Below are the code and all the weights of a small trained network. Each question names an input and a class and asks about switching units off, where a switched-off unit gives its printed mean instead of its output.

import numpy as np


def w(rows, s, z=0):
    codes = np.array(rows[::2]) - 128.0
    scale = np.full(codes.shape[1], s)
    scale[-1] = z or s
    return codes * scale


def f(y):
    return np.maximum(y, 0)


def log_softmax(a):
    a = a - a.max(-1, keepdims=True)
    return a - np.log(np.exp(a).sum(-1, keepdims=True))


def net(x, mask):
    res = np.array(x, float).reshape(1, 7) / 4 @ E
    y = f(res @ A[0][:, :-1].T + A[0][:, -1])
    res = res + np.where(mask, y, B[0][:, -1]) @ B[0][:, :-1]
    return log_softmax(res[-1] @ U[:, :-1].T + U[:, -1])


A, B = {}, {}
E = w([
[58,127,74,139],'x0',
[152,118,177,141],'x1',
[166,115,23,134],'x2',
[75,67,165,232],'x3',
[10,128,143,51],'x4',
[145,20,144,60],'x5',
[172,46,103,147],'x6',
],0.011)
A[0] = w([
[86,163,179,254,164],'N0',
[73,59,203,114,194],'N1',
[173,133,42,160,160],'N2',
[158,205,129,137,252],'N3',
[101,53,95,181,138],'N4',
[70,221,27,112,65],'N5',
[120,46,126,160,211],'N6',
[196,171,216,86,119],'N7',
],0.011,0.0041)
B[0] = w([
[59,68,111,228,255],'N0',
[172,255,191,113,253],'N1',
[49,199,131,126,245],'N2',
[106,129,79,134,239],'N3',
[206,71,55,115,223],'N4',
[152,105,111,63,254],'N5',
[151,49,69,104,238],'N6',
[156,51,107,66,244],'N7',
],0.0099,0.0093)
U = w([
[115,231,203,148,2],'0',
[129,123,45,195,99],'1',
[188,136,85,2,245],'2',
],0.0087,0.0045)

Each question gives the input, the list of numbers given to net, and the class t.
The units are the neurons (one row each of A and B). Each row of codes is followed by its name. A weight is (code - 128) times the scale printed after its matrix; where a second scale follows, it is the last column's (A, B and U).
mask holds one flag per neuron, in row order. A switched-off neuron (its flag False) gives its mean, the last column of its row in B, instead of its output. The means were averaged over made-up inputs and are rounded, as every weight is.
A unit's drop is (log p(t) with every unit on - log p(t) with that unit switched off) / (log p(t) with every unit on - log p(t) with every unit switched off).
The circuit of an input: a set's keep is (log p(t) with only the set's units on - log p(t) with every unit switched off) / (log p(t) with every unit on - log p(t) with every unit switched off). Starting from all 8 units, units are removed one at a time, each time the one whose removal leaves the highest keep (on an exact tie, the one counted first), for as long as the keep stays at least 0.8.
units of the circuit, in order: the units of the circuit, biggest drop first
most important unit: the unit with the biggest drop
k most important neurons: the k neurons with the biggest drops, biggest first
drop when u is switched off: that unit's drop, to one decimal
input [5,0,-8,6,0,-6,-6], class 1: most important unit : N0
input [6,2,-7,5,5,6,1], class 0: 2 most important neurons : [N1; N7]
input [8,0,-6,6,5,-8,-5], class 1: 3 most important neurons : [N0; N2; N5]
input [3,-3,7,-1,3,-7,1], class 2: 2 most important neurons : [N5; N0]
input [5,-6,-7,5,4,-1,0], class 0: 3 most important neurons : [N1; N7; N3]
input [7,0,-5,3,1,1,0], class 0: 2 most important neurons : [N1; N7]
input [-1,-7,1,8,7,1,5], class 2: 2 most important neurons : [N1; N4]
input [5,5,1,-7,-1,0,7], class 1: 3 most important neurons : [N5; N7; N1]
input [-3,8,-2,4,4,-8,-1], class 1: 3 most important neurons : [N0; N2; N3]
input [1,-5,-4,6,7,-4,-1], class 0: 4 most important neurons : [N1; N6; N7; N3]
input [-5,-5,-4,-4,-7,-5,2], class 1: 3 most important neurons : [N5; N1; N3]
input [0,-5,-5,0,-3,-8,-4], class 1: drop when N0 is switched off : 0.3
input [7,-5,-4,6,6,5,8], class 2: drop when N4 is switched off : 0.0
input [0,0,1,3,4,0,-4], class 0: drop when N1 is switched off : 0.1
input [-7,-1,-2,-2,-5,-7,-2], class 1: units of the circuit, in order : [N0]
